Below is a small trained network, with its code and all its weights. Each question gives an input and a target symbol and asks what happens when units are switched off, that is, made to give their printed mean instead of their output.

import numpy as np


def w(rows, s, z=0):
    codes = np.array(rows[::2]) - 128.0
    scale = np.full(codes.shape[1], s)
    scale[-1] = z or s
    return codes * scale


def f(y):
    return np.maximum(y, 0)


def softmax(a):
    e = np.exp(a - a.max(-1, keepdims=True))
    return e / e.sum(-1, keepdims=True)


def log_softmax(a):
    a = a - a.max(-1, keepdims=True)
    return a - np.log(np.exp(a).sum(-1, keepdims=True))


def net(x, mask):
    ids = ['αγδεθλπστφψ'.index(c) for c in x.split()]
    T = len(ids)
    res = E[ids] + P[:T]
    r = res
    for j in range(2):
        rows = slice(2 * j, 2 * j + 2)
        q, k, v = (r @ M[0][rows].T for M in (Q, K, V))
        z = softmax(np.where(np.tri(T) > 0, q @ k.T / 2**0.5, -1e9)) @ v
        o = O[0][rows]
        res = res + np.where(mask[j], z, o[:, -1]) @ o[:, :-1]
    y = f(res @ A[0][:, :-1].T + A[0][:, -1])
    res = res + np.where(mask[2:14], y, B[0][:, -1]) @ B[0][:, :-1]
    return log_softmax(res[-1] @ U[:, :-1].T + U[:, -1])


Q, K, V, O, A, B = {}, {}, {}, {}, {}, {}
E = w([
[163,128,172],'α',
[114,213,190],'γ',
[114,143,177],'δ',
[173,190,39],'ε',
[147,213,65],'θ',
[129,220,149],'λ',
[15,128,48],'π',
[208,88,82],'σ',
[120,75,140],'τ',
[184,89,126],'φ',
[163,97,1],'ψ',
],0.0089)
P = w([
[99,126,157],'0',
[235,130,108],'1',
[240,129,113],'2',
[243,130,126],'3',
[244,126,123],'4',
[254,134,130],'5',
[252,133,130],'6',
],0.0062)
Q[0] = w([
[191,87,181],'head 1',
[56,139,91],'head 1',
[252,146,28],'head 2',
[25,126,129],'head 2',
],0.032)
K[0] = w([
[49,147,131],'head 1',
[182,139,161],'head 1',
[1,135,65],'head 2',
[218,158,109],'head 2',
],0.037)
V[0] = w([
[201,162,149],'head 1',
[94,114,62],'head 1',
[136,254,75],'head 2',
[234,77,53],'head 2',
],0.023)
O[0] = w([
[158,20,132,178],'head 1',
[96,176,187,191],'head 1',
[29,166,11,254],'head 2',
[45,9,167,180],'head 2',
],0.015,0.0043)
A[0] = w([
[35,148,116,46],'neuron 1',
[143,194,231,63],'neuron 2',
[64,237,114,59],'neuron 3',
[69,158,199,69],'neuron 4',
[254,172,244,46],'neuron 5',
[193,195,129,253],'neuron 6',
[127,156,50,13],'neuron 7',
[43,152,167,39],'neuron 8',
[116,135,189,75],'neuron 9',
[86,117,153,128],'neuron 10',
[134,169,187,89],'neuron 11',
[222,231,208,65],'neuron 12',
],0.0085,0.0048)
B[0] = w([
[74,98,91,190],'neuron 1',
[137,38,178,165],'neuron 2',
[250,116,114,249],'neuron 3',
[95,137,190,151],'neuron 4',
[187,215,200,194],'neuron 5',
[58,223,115,221],'neuron 6',
[184,73,155,209],'neuron 7',
[58,135,140,158],'neuron 8',
[160,105,108,146],'neuron 9',
[144,147,156,161],'neuron 10',
[144,90,165,150],'neuron 11',
[28,57,70,214],'neuron 12',
],0.024,0.014)
U = w([
[229,96,57,79],'α',
[118,183,207,103],'γ',
[168,20,202,105],'δ',
[238,213,82,107],'ε',
[166,236,124,254],'θ',
[114,198,2,133],'λ',
[139,167,114,195],'π',
[252,153,200,59],'σ',
[32,133,130,150],'τ',
[47,88,4,151],'φ',
[42,216,84,101],'ψ',
],0.0046,0.0052)

Each question gives the input, a string of symbols that net reads in full, and the target symbol t.
The units are the heads (2 rows each of Q, K, V and O) and the neurons (one row each of A and B). Each row of codes is followed by its name. A weight is (code - 128) times the scale printed after its matrix; where a second scale follows, it is the last column's (O, A, B and U).
mask holds one flag per unit, heads first, then neurons. A switched-off unit (its flag False) gives its mean, the last column of its rows in O or B, instead of its output. The means were averaged over made-up inputs and are rounded, as every weight is.
A unit's drop is (log p(t) with every unit on - log p(t) with that unit switched off) / (log p(t) with every unit on - log p(t) with every unit switched off).
The circuit of an input: a set's keep is (log p(t) with only the set's units on - log p(t) with every unit switched off) / (log p(t) with every unit on - log p(t) with every unit switched off). Starting from the 12 units with the biggest drops (on a tie, the unit counted first), units are removed one at a time, each time the one whose removal leaves the highest keep (on an exact tie, the one counted first), for as long as the keep stays at least 0.8.
circuit, biggest first: the units of the circuit, biggest drop first
top k neurons: the k neurons with the biggest drops, biggest first
which heads matter: for each layer, one digit per head in row order, 1 if its drop is at least 0.15 and else 0, layers parted by /
input σ φ θ τ φ, target δ: which heads matter	01
input λ δ σ δ, target ε: circuit, biggest first	head 2; neuron 3
input σ δ ε τ τ, target δ: circuit, biggest first	head 2
input θ σ τ θ τ λ θ, target α: which heads matter	01
input α ψ φ σ θ, target θ: circuit, biggest first	head 2; neuron 6
input ψ θ σ φ θ α, target τ: which heads matter	11
input θ λ α σ ψ, target α: circuit, biggest first	head 2; neuron 7; neuron 3
input θ σ δ, target α: circuit, biggest first	head 2; neuron 3; neuron 6
input α φ γ λ ε τ σ, target θ: circuit, biggest first	head 2; neuron 5; neuron 3; neuron 6
input α θ ε, target θ: circuit, biggest first	head 2; neuron 5; neuron 6
input θ σ σ φ σ τ σ, target α: circuit, biggest first	head 2; neuron 7; neuron 6; neuron 3
input τ σ α, target γ: circuit, biggest first	neuron 5; head 2; neuron 12; neuron 3
input φ ψ δ σ θ τ γ, target σ: circuit, biggest first	head 2; neuron 5
input ε ψ τ ε θ, target φ: top neuron	neuron 1
input ψ λ σ σ ε φ, target τ: which heads matter	11
input γ δ σ α θ, target λ: top 2 neurons	neuron 6; neuron 12
input ε σ φ τ σ λ ε, target φ: top 3 neurons	neuron 1; neuron 5; neuron 3
input θ τ τ γ λ ψ τ, target α: top 3 neurons	neuron 12; neuron 3; neuron 6
input γ δ σ λ ε, target λ: top 3 neurons	neuron 6; neuron 12; neuron 5
input φ λ γ τ, target σ: top 2 neurons	neuron 12; neuron 5
